Below is a small trained network, with its code and all its weights. Each question gives an input and a target symbol and asks what happens when units are switched off, that is, made to give their printed mean instead of their output.

import numpy as np


def w(rows, s, z=0):
    codes = np.array(rows[::2]) - 128.0
    scale = np.full(codes.shape[1], s)
    scale[-1] = z or s
    return codes * scale


def f(y):
    return np.maximum(y, 0)


def softmax(a):
    e = np.exp(a - a.max(-1, keepdims=True))
    return e / e.sum(-1, keepdims=True)


def log_softmax(a):
    a = a - a.max(-1, keepdims=True)
    return a - np.log(np.exp(a).sum(-1, keepdims=True))


def net(x, mask):
    ids = ['Παβγδεζηθμξστψω'.index(c) for c in x.split()]
    T = len(ids)
    res = E[ids] + P[:T]
    r = res
    for j in range(2):
        rows = slice(4 * j, 4 * j + 4)
        q, k, v = (r @ M[0][rows].T for M in (Q, K, V))
        z = softmax(np.where(np.tri(T) > 0, q @ k.T / 4**0.5, -1e9)) @ v
        o = O[0][rows]
        res = res + np.where(mask[j], z, o[:, -1]) @ o[:, :-1]
    y = f(res @ A[0][:, :-1].T + A[0][:, -1])
    res = res + np.where(mask[2:18], y, B[0][:, -1]) @ B[0][:, :-1]
    return log_softmax(res[-1] @ U[:, :-1].T + U[:, -1])


Q, K, V, O, A, B = {}, {}, {}, {}, {}, {}
E = w([
[140,61,181,168,148,23],'Π',
[108,164,115,201,220,146],'α',
[63,139,169,86,153,184],'β',
[161,50,209,107,50,114],'γ',
[118,85,36,15,208,124],'δ',
[144,176,215,144,177,71],'ε',
[69,58,135,156,89,75],'ζ',
[135,111,98,173,151,253],'η',
[197,64,150,144,90,217],'θ',
[195,167,162,167,160,215],'μ',
[209,73,185,138,194,134],'ξ',
[47,190,191,116,155,112],'σ',
[110,207,145,144,162,225],'τ',
[108,43,112,141,65,202],'ψ',
[157,219,208,151,164,154],'ω',
],0.0075)
P = w([
[126,59,213,30,252,170],'0',
[117,87,177,83,213,157],'1',
[110,98,160,118,191,151],'2',
[109,118,151,135,166,148],'3',
[108,131,140,150,151,147],'4',
[107,139,131,163,139,145],'5',
[106,148,127,178,131,146],'6',
[103,154,122,185,123,138],'7',
[104,156,117,196,116,143],'8',
[100,164,115,207,110,141],'9',
[101,168,110,212,105,136],'10',
],0.0038)
Q[0] = w([
[125,155,75,131,136,198],'H1',
[57,64,128,109,142,178],'H1',
[28,177,137,131,168,127],'H1',
[159,130,195,114,206,166],'H1',
[188,179,45,162,146,112],'H2',
[146,218,25,3,73,103],'H2',
[154,124,124,141,126,60],'H2',
[140,39,61,115,134,139],'H2',
],0.024)
K[0] = w([
[147,159,68,107,123,163],'H1',
[80,92,118,85,151,157],'H1',
[60,167,117,117,163,119],'H1',
[165,139,156,121,192,146],'H1',
[146,137,124,216,165,153],'H2',
[80,156,253,184,126,174],'H2',
[151,143,138,164,120,76],'H2',
[125,55,125,168,108,140],'H2',
],0.03)
V[0] = w([
[58,121,40,103,194,160],'H1',
[254,158,138,159,166,157],'H1',
[132,94,97,102,55,221],'H1',
[71,207,157,177,120,179],'H1',
[167,80,117,118,101,77],'H2',
[96,166,195,142,144,148],'H2',
[88,158,108,106,125,120],'H2',
[164,162,77,53,156,102],'H2',
],0.0092)
O[0] = w([
[2,130,75,86,116,166,214],'H1',
[176,101,195,146,62,51,70],'H1',
[88,156,124,145,187,65,91],'H1',
[122,65,126,70,148,121,150],'H1',
[171,150,163,91,127,148,128],'H2',
[109,88,125,198,135,156,157],'H2',
[118,134,83,89,124,120,74],'H2',
[196,163,73,78,77,61,9],'H2',
],0.0081,0.0014)
A[0] = w([
[135,147,160,168,88,72,103],'N1',
[109,110,72,123,129,100,179],'N2',
[115,102,166,145,132,169,185],'N3',
[114,95,150,60,115,48,75],'N4',
[62,157,161,168,167,16,89],'N5',
[143,208,163,118,120,124,38],'N6',
[169,100,104,92,241,90,152],'N7',
[68,172,97,159,146,95,108],'N8',
[76,107,181,88,104,40,125],'N9',
[131,253,136,164,169,144,122],'N10',
[119,169,111,133,74,155,2],'N11',
[177,138,123,75,107,168,57],'N12',
[90,167,186,69,89,104,25],'N13',
[83,112,132,182,86,81,155],'N14',
[108,53,108,135,29,89,131],'N15',
[109,121,128,173,154,82,165],'N16',
],0.022,0.0044)
B[0] = w([
[31,144,146,130,107,78,156],'N1',
[82,135,185,70,47,144,168],'N2',
[138,58,111,168,197,127,255],'N3',
[65,217,74,148,183,55,138],'N4',
[175,40,78,88,145,184,156],'N5',
[160,158,222,102,170,220,134],'N6',
[166,135,121,39,225,195,151],'N7',
[113,153,166,177,114,46,183],'N8',
[201,122,55,145,166,182,146],'N9',
[188,59,72,70,173,129,146],'N10',
[57,54,122,157,210,134,132],'N11',
[229,100,201,211,82,79,134],'N12',
[81,164,73,199,44,252,133],'N13',
[110,196,189,115,199,92,180],'N14',
[179,43,74,110,103,170,155],'N15',
[84,139,133,194,71,123,177],'N16',
],0.028,0.0097)
U = w([
[199,36,74,127,185,216,184],'Π',
[13,165,200,180,120,1,163],'α',
[82,179,178,55,122,156,183],'β',
[126,82,138,103,65,164,67],'γ',
[170,111,126,50,116,89,109],'δ',
[159,153,171,128,114,198,55],'ε',
[122,154,91,99,80,119,253],'ζ',
[72,150,142,152,81,175,20],'η',
[160,149,84,174,98,109,62],'θ',
[133,190,140,125,143,171,83],'μ',
[135,142,97,123,112,207,51],'ξ',
[189,119,132,144,72,99,99],'σ',
[99,156,75,84,152,111,21],'τ',
[173,189,143,99,155,79,107],'ψ',
[196,137,186,109,115,143,78],'ω',
],0.0068,0.0051)

Each question gives the input, a string of symbols that net reads in full, and the target symbol t.
The units are the heads (4 rows each of Q, K, V and O) and the neurons (one row each of A and B). Each row of codes is followed by its name. A weight is (code - 128) times the scale printed after its matrix; where a second scale follows, it is the last column's (O, A, B and U).
mask holds one flag per unit, heads first, then neurons. A switched-off unit (its flag False) gives its mean, the last column of its rows in O or B, instead of its output. The means were averaged over made-up inputs and are rounded, as every weight is.
A unit's drop is (log p(t) with every unit on - log p(t) with that unit switched off) / (log p(t) with every unit on - log p(t) with every unit switched off).
The circuit of an input: a set's keep is (log p(t) with only the set's units on - log p(t) with every unit switched off) / (log p(t) with every unit on - log p(t) with every unit switched off). Starting from the 12 units with the biggest drops (on a tie, the unit counted first), units are removed one at a time, each time the one whose removal leaves the highest keep (on an exact tie, the one counted first), for as long as the keep stays at least 0.8.
circuit, biggest first: the units of the circuit, biggest drop first
unit that matters most: the unit with the biggest drop
top k neurons: the k neurons with the biggest drops, biggest first
which heads matter: for each layer, one digit per head in row order, 1 if its drop is at least 0.15 and else 0, layers parted by /
input ζ θ δ ψ α α θ ξ γ, target θ: top 3 neurons -> N9, N4, N15
input α ψ ζ ξ θ σ ξ ψ η θ, target α: unit that matters most -> H1
input Π α μ Π, target α: which heads matter -> 11
input α β α ω μ θ β ζ α Π β, target α: circuit, biggest first -> H2, N8
input α β ω η Π ζ α ξ ψ ψ ξ, target α: which heads matter -> 11
input ξ ζ α η ψ Π τ ξ τ, target α: top 3 neurons -> N5, N8, N15
input ζ α ψ Π η σ, target Π: which heads matter -> 00
input ζ ζ Π ξ δ ψ Π θ α, target δ: circuit, biggest first -> N10, H2, N3, N8
input ζ δ ζ ω η ψ σ σ γ, target θ: which heads matter -> 01
input ζ η γ ζ α ψ ω ζ α ε, target Π: which heads matter -> 00
input δ α ε γ γ η η, target α: which heads matter -> 11
input δ Π ζ α ζ ε Π α μ, target ω: circuit, biggest first -> H2, N12, N6
input ξ δ μ α ε η γ ζ, target ζ: top 3 neurons -> N15, N3, N4
input ζ θ ζ α ε μ ζ, target α: circuit, biggest first -> N14
input ζ ζ τ ψ ζ ζ ψ η ζ ζ Π, target Π: which heads matter -> 01
input δ τ τ η α ζ η ε η θ, target σ: top 2 neurons -> N12, N15
input ε τ ζ σ α τ, target α: top 3 neurons -> N5, N15, N7
input α ψ δ ζ ζ ξ ζ θ ζ σ, target ξ: which heads matter -> 11
input ζ ζ ξ θ σ ξ, target α: which heads matter -> 10
input ψ α α α η ψ η θ γ Π, target Π: which heads matter -> 00
input Π Π Π δ σ ζ ζ ψ, target γ: unit that matters most -> H2
input γ ε δ α η ψ ζ ξ μ, target ω: which heads matter -> 11
input ζ δ β ζ ζ Π ζ δ, target α: top 2 neurons -> N8, N5
input ζ Π ζ ζ δ τ ξ ζ ω, target ε: top 4 neurons -> N6, N3, N13, N12
input δ Π ζ α α ξ, target ψ: which heads matter -> 01
input ψ Π ω η α δ ζ ζ ζ Π β, target η: circuit, biggest first -> H2, N13, H1
input θ ψ α η ψ η β ψ, target α: top neuron -> N14
input σ ζ ξ α δ ζ α ε, target μ: top 3 neurons -> N4, N3, N6
input ω Π β ω, target α: top 2 neurons -> N1, N5
